Each row is followed by one of two labels, saying whether the row has a hidden trait. Each part has a new trait and two new labels.
(in the rows, 100 means zero)
[114  76 115 112  74 132 178 110  96  88 129 104 123 109 112 104 187  79
 114] => z828
[116  99 123 145 113 115 156 112  65 101 120 109 105 104 119 120 131  84
  99] => z828
[111 108  91  59  94  84  88 126  66 100 144 100 108 129  81  93 117 124
  66] => Z950
[109  98 103 110  85  80  87 112  71 114 130 101 110  98 117 100  88 123
  97] => Z950
[100 107  94 113 102 111 129 127 127 117 147  90 105 110  92  96 100 100
  84] => z828
[105  96  96 113  66 117  95  81  84  92 103 117 109 111 117 109 113 102
  96] => Z950
[137 110 116 101  92  90 125  77  37 103 110 108 110 132 122 103 110  70
  80] => Z950
[111 106 110 103  86  86  45 112 131 120 148  91  96  96 103  80  78 121
  82] => Z950
[121 100 112 117  96  87 151 145  80 103 116 118 110 108 103 106 117 104
 108] => z828
[ 90  95 115 107  87  81 113 129  74  97 101 105 108 117 124 105  95  64
  90] => z828
[106  85 101 133 101 100 148 111  86  92 129 109 105 111 101 108 106  96
 105] => z828
[121  99  97 109 101 112 129  75  97  91 115  85 102  92 114  87 139  79
  94] => z828
[114 102  79 107 103 107  95  85 120  86 127  72 104  94 106  83 122  84
  88] => z828
[ 93  99  86 102 114 130 112  74 119  75 130  69  99  96 111  73 113  81
  91] => z828
[ 85 100 114 101 121 109  99 114  57  95  87 107 113 102 112 110  97  89
 107] => z828
[108 101 130 107  75  94  88  74  62  83  98 111  92 104 135 106  78  70
  75] => Z950
[ 90 105 114 136  93 135 193  96  93 119 118 101 107 128 107 101 157  42
 100] => z828
[114  92  91 121  70 103 126  75 106  94  90  70 112 100 117  91 164  52
  79] => z828
[115 112  89 113 101 129  94  96 107 104 110  65 109  94 103  95 128  98
 108] => z828
[115 113 111  74  71  72  69 110  72 118  99 124  99 120 100 103  88 118
 121] => Z950
[ 98  99 107  97 125 119 159  90 111 101 107 104  98 125 114  82 122  69
  87] => z828
[128  97 114 128  87 102 163 109 102  92 108 134  94 112 101 112 119  89
  78] => z828
[114 101 109 114  79  99  54  93  67 105 110 102 112 108 114 113 113  73
  98] => Z950
[104  90 115  87  73  90  77 117  88 115 123  88 113 105 127 109  84  96
  64] => Z950
[109  80 108 157  63  92 115 122 126 126 105 123 113 113 108  81 125  80
  91] => z828
[ 97 100  96 110 103 115 123  76  81  80 136  61  99  82 111  77 146 107
 103] => z828
[102 110 104  51 112  53  58 145  44 104 125 105 105 110 103  61  40 126
 109] => Z950
[103 101 124  99 118 113  86 127  46  87 105 113  98  89  94  93 103 106
 105] => z828
[ 91  98 103  82 132 108 157  91  99 112 111 102 111 113 126  73 167  58
  91] => z828
[104 100 106  79  86  79  69 100  90 114 150  98 110 121 110  90 107 112
 109] => Z950
[ 78  92  97  81 128 115 143  76  96  85 138  94 100 126 109  66 153  65
  99] => z828
[101  94  98 107  99 114 123  75  96 112 114  74 109 104 119  96 165  52
  78] => z828
[109  98 106  66  77  65 103  95  45  71 102  96 101 112  92  81 120  86
 118] => Z950
[114  93 127  52  86  78  77 129  76 100 119 122 114 113 102  80 126  81
 115] => Z950
[100  95 109  59  83 110  86 127  68 104 126  98 109 119  92  81 151 105
  96] => Z950
[106  94 104  96  83  61  77  96  70  84 106 102 117 121 121 100 137  76
  78] => Z950
[114 109 108  78  85  77  70  98  54  97 110 119 100 111  94  93 115 118
 104] => Z950
[ 93 100 113 107  98 125  82 110  52 106  63 116  95 109 110 111 106  96
 125] => z828
[ 97  97 111 106 134 115 186  88 121  95 120 102 106 121 127  67 160  55
 116] => z828
[ 91  95 109  72  99  89 104 126  82  83 125 103 112 109  82  88 118 114
 123] => Z950
[108  97 111 108  80  86  85  89  77 101 120  97 110 110 118 113 117  99
 111] => Z950
[107  90 119 145  84 101 168 100  57 110 114  93 112 115 101 115 122  64
 107] => z828
[102  88 117 108  62  80 123 112  91  87 126  90 124 107 118  85  90  58
  95] => Z950
[104  90 113 131  66  77 185 113  85  84 108 104 118 121 117 108 141  81
  90] => z828
[ 81  95  97 114 115 123  99 121  62 100 120  87 106 111 116 101 105  82
  71] => z828
[ 88 105 103 110 120 107 107  95  86 115 112  97 105 111 118  97 125  75
 119] => z828
[ 89 103 108 109 126 110  65 107  89  77  74 109 106  96 111 117  74 111
 115] => z828
[ 99  96 121 123  86  81  90 100  84  71  50 145 115  89 121 121 133  67
 113] => z828
[107 101  90 104  83 103 128  82 104  99  86  97 106  96 110  86 130  94
 110] => z828
[111  97 109 130  95  93 159 131 110 108 108 125 106 113 105 104 124  95
 100] => z828
[ 93  92  98 141  82 115  87  86 100 128 145  76 118 109 103  63 126  95
  95] => z828
[ 88  97 104  85 157  86 125  76 120  91 130 101  98 107 108  94 123  72
 102] => z828
[ 76  87 121 127  90 116  94 102  19  84  93 108 113 112 111  97 104  67
 108] => z828
[ 93  95 100  72  91  90  74 128  45  90 147  98 112 112  96  82 102 100
 110] => Z950
[110 100 111  85  78  71 106 142 125 104 120 115 119 111 103  93 125 102
 121] => Z950
[126  84 110 139 100  93 121 111  98  99 140 110 110  97 113 105  79 102
  89] => z828
[103  91  98  65  75  81  98 115  53  85 130 105 114 114 100  90 135  94
 105] => Z950
[ 91  99 100 109 136 107  74 111  73 103 121 105 106 105  99  94  80 126
 101] => z828
[ 97 111 106  76  76  68 119 142  91 117 132 114 109 119  88  84  86 103
 124] => Z950
[ 98 106 112 113 103 110 115 111  68  72  86  97 114 106 111  98  91  82
 104] => z828
[113  80  85 116  76 108 116  84  82  72  87  80 112 100 119  88 161  53
  96] => z828
[113 104  94  96  73  69 103  97  93 101 105 101 112 123 123 117 119  99
  95] => Z950
[ 91  98 104  57  87  74 122 114  93 115 107 104 112 111  92  87  95  91
 131] => Z950
[109 104 106 114  87  83  73 100  95 109 126 105 107 100 113 118 101 110
 100] => Z950
[ 92 107 110 116 130 109 156  89 134  91 106 140  91 105  97  94 129  84
  98] => z828
[ 90  98  97 101 160 105 113 114 102 102 181  71  97 101  96  56 106  89
  87] => z828
[ 79 109 109  87 115 104 164 105 111 117  90 130 105 124 126  84 131  39
 132] => z828
[ 86 104 105 118 119 130  19 132  69 105 115 111 105  87  95  84  67 148
 108] => z828
[109 105  89 104  81  95 104  95  71  98  88  98  97  80 105  87 117 110
 107] => z828
[ 86 115 102  62 112  89 175  89 113 120 109  97 108 113 115  66  97  70
 101] => z828
[ 95 109  95  95 136 106 159  75 107 110 130 111 100 103 110  69 102  88
 109] => z828
[ 92  84  97 101  75  92  91  99  80 123 120 105 120 116 128  99  88  78
  98] => Z950
[103  93 107  96  83  93  70 107  60  81 129  86 110 105 120 101 124  68
  91] => Z950
[ 91  95 112  80  70 100 107 120  61 120 153  95 118 124 108  91 121  87
 105] => Z950
[119  97 106  96  59  75  65  84  55 106 104 107 118 123 104 100 107  70
 106] => Z950
[114  99  87  87  86  33  54 101  69  85 150 108 110  91 117  90  87 120
  87] => Z950
[ 99  94 111  87  85  86  99 103  18  64 104 111 101 117 117 104  98  68
 101] => Z950
[ 93  99 108  70  96  97  82 121  50  94 142 106 112 107  83  65 122  84
 112] => Z950
[ 82  77 124 104 114 109 183  70  44  71 110  86 119 139 126  79 200   0
  76] => z828
[109 101  97  66  67  87  66 114  59  71 133  98 112 121 107  91 126  63
  95] => Z950
[123  93 109 115  78  83 143  75 136 103 102  99 122  93 120  82  96  73
 124] => z828
[ 85  88 103 113 102 100  89 106  50  73  96 104 113 106 114  98  97  88
 107] => z828
[ 77  84 120 102 105 120 121 106  68  82  98 100 114 102 109  80 119  84
  97] => z828
[101 101 109  68 110  99  55 120  61  95 127 108 105  96  90  79 104 110
 105] => Z950
[114 112 106 111  68  78  97 110  64  85 108 100 105 107 110 102 109  92
  91] => Z950
[105 106  97  83  91  65 107 129  51  97 136 102 103 120  92  94 115 121
 131] => Z950
[ 87  96 118 133  98 126  72  90  48  85 104 130 102 126 114  75 102  76
 106] => z828
[ 85  86 107 122 101 128 126 105  61  73 108 100 113 100 114  93 113  73
 106] => z828
[ 90 102  99 102 139 102 149  89 142  80 110 100 106 123 106  82 148  73
 104] => z828
[105  81 113 136  89 106 161 134 122  96 126  98 104 105  97  96 106 102
  94] => z828
